Here is a tiny trained network, its code and every weight. The questions are about switching its units off for an input and a class, where a switched-off unit gives its printed mean instead of its output.

import numpy as np


def w(rows, s, z=0):
    codes = np.array(rows[::2]) - 128.0
    scale = np.full(codes.shape[1], s)
    scale[-1] = z or s
    return codes * scale


def f(y):
    return y / 2 * (1 + np.tanh(0.7978845608 * (y + 0.044715 * y**3)))


def log_softmax(a):
    a = a - a.max(-1, keepdims=True)
    return a - np.log(np.exp(a).sum(-1, keepdims=True))


def net(x, mask):
    res = np.array(x, float).reshape(1, 8) / 4 @ E
    y = f(res @ A[0][:, :-1].T + A[0][:, -1])
    res = res + np.where(mask, y, B[0][:, -1]) @ B[0][:, :-1]
    return log_softmax(res[-1] @ U[:, :-1].T + U[:, -1])


A, B = {}, {}
E = w([
[120,130,180,52,127,147,80],'x0',
[212,169,153,177,79,165,123],'x1',
[100,140,182,115,116,133,135],'x2',
[125,107,120,46,50,155,140],'x3',
[130,212,39,76,144,1,67],'x4',
[80,165,122,135,129,95,127],'x5',
[98,58,93,86,195,137,175],'x6',
[46,133,134,129,62,158,169],'x7',
],0.0053)
A[0] = w([
[95,95,116,8,195,100,105,196],'n0',
[141,63,65,144,134,123,152,224],'n1',
[212,101,82,134,193,134,178,30],'n2',
[74,115,157,89,89,148,194,254],'n3',
[145,177,120,211,199,75,118,115],'n4',
[155,212,91,89,68,66,83,151],'n5',
],0.016,0.0025)
B[0] = w([
[195,150,215,146,149,21,3,253],'n0',
[68,146,61,117,133,110,176,191],'n1',
[156,191,43,109,72,140,172,182],'n2',
[40,63,108,145,137,177,178,238],'n3',
[24,69,173,106,173,34,80,237],'n4',
[202,205,7,95,134,23,152,254],'n5',
],0.013,0.0079)
U = w([
[69,93,180,128,176,89,76,103],'0',
[46,115,70,124,97,194,223,252],'1',
[233,236,69,107,125,86,115,11],'2',
[254,121,235,159,80,229,101,173],'3',
],0.0066,0.0015)

Each question gives the input, the list of numbers given to net, and the class t.
The units are the neurons (one row each of A and B). Each row of codes is followed by its name. A weight is (code - 128) times the scale printed after its matrix; where a second scale follows, it is the last column's (A, B and U).
mask holds one flag per neuron, in row order. A switched-off neuron (its flag False) gives its mean, the last column of its row in B, instead of its output. The means were averaged over made-up inputs and are rounded, as every weight is.
A unit's drop is (log p(t) with every unit on - log p(t) with that unit switched off) / (log p(t) with every unit on - log p(t) with every unit switched off).
The circuit of an input: a set's keep is (log p(t) with only the set's units on - log p(t) with every unit switched off) / (log p(t) with every unit on - log p(t) with every unit switched off). Starting from all 6 units, units are removed one at a time, each time the one whose removal leaves the highest keep (on an exact tie, the one counted first), for as long as the keep stays at least 0.8.
units of the circuit, in order: the units of the circuit, biggest drop first
most important unit: the unit with the biggest drop
top k neurons: the k neurons with the biggest drops, biggest first
drop of u: that unit's drop, to one decimal
input [-3,-4,-6,-8,-7,-3,-4,6], class 1: top neuron => [n0]
input [-4,3,8,-6,6,-4,-3,-1], class 0: top 3 neurons => [n4, n2, n1]
input [7,-8,4,6,1,5,-8,4], class 2: top 3 neurons => [n5, n4, n0]
input [7,6,-2,5,-7,2,2,0], class 1: top 2 neurons => [n0, n3]
input [5,4,3,-8,-8,-2,-5,-6], class 3: top 3 neurons => [n5, n3, n1]
input [7,-2,4,-2,-5,0,-1,-6], class 3: units of the circuit, in order => [n4, n5]
input [-7,4,8,6,4,0,0,7], class 1: top 2 neurons => [n3, n0]
input [1,-3,8,-4,-5,-7,5,0], class 1: top 2 neurons => [n4, n3]
input [2,6,1,-4,2,-3,8,7], class 1: top 3 neurons => [n0, n4, n5]
input [8,4,-3,3,-6,7,4,-4], class 3: top 3 neurons => [n4, n5, n1]
input [-8,-1,-4,1,-2,-8,-4,-4], class 1: top 2 neurons => [n0, n5]
input [2,-3,8,-3,1,3,-5,3], class 1: top 2 neurons => [n0, n4]
input [5,2,5,6,-2,-1,-5,-3], class 1: drop of n0 => 1.2
input [-8,6,-8,-6,2,-7,-5,4], class 0: drop of n4 => 3.2
input [6,8,2,-1,-7,2,-7,-4], class 3: drop of n4 => 0.1
input [5,6,4,7,-7,-8,-6,5], class 1: most important unit => n3
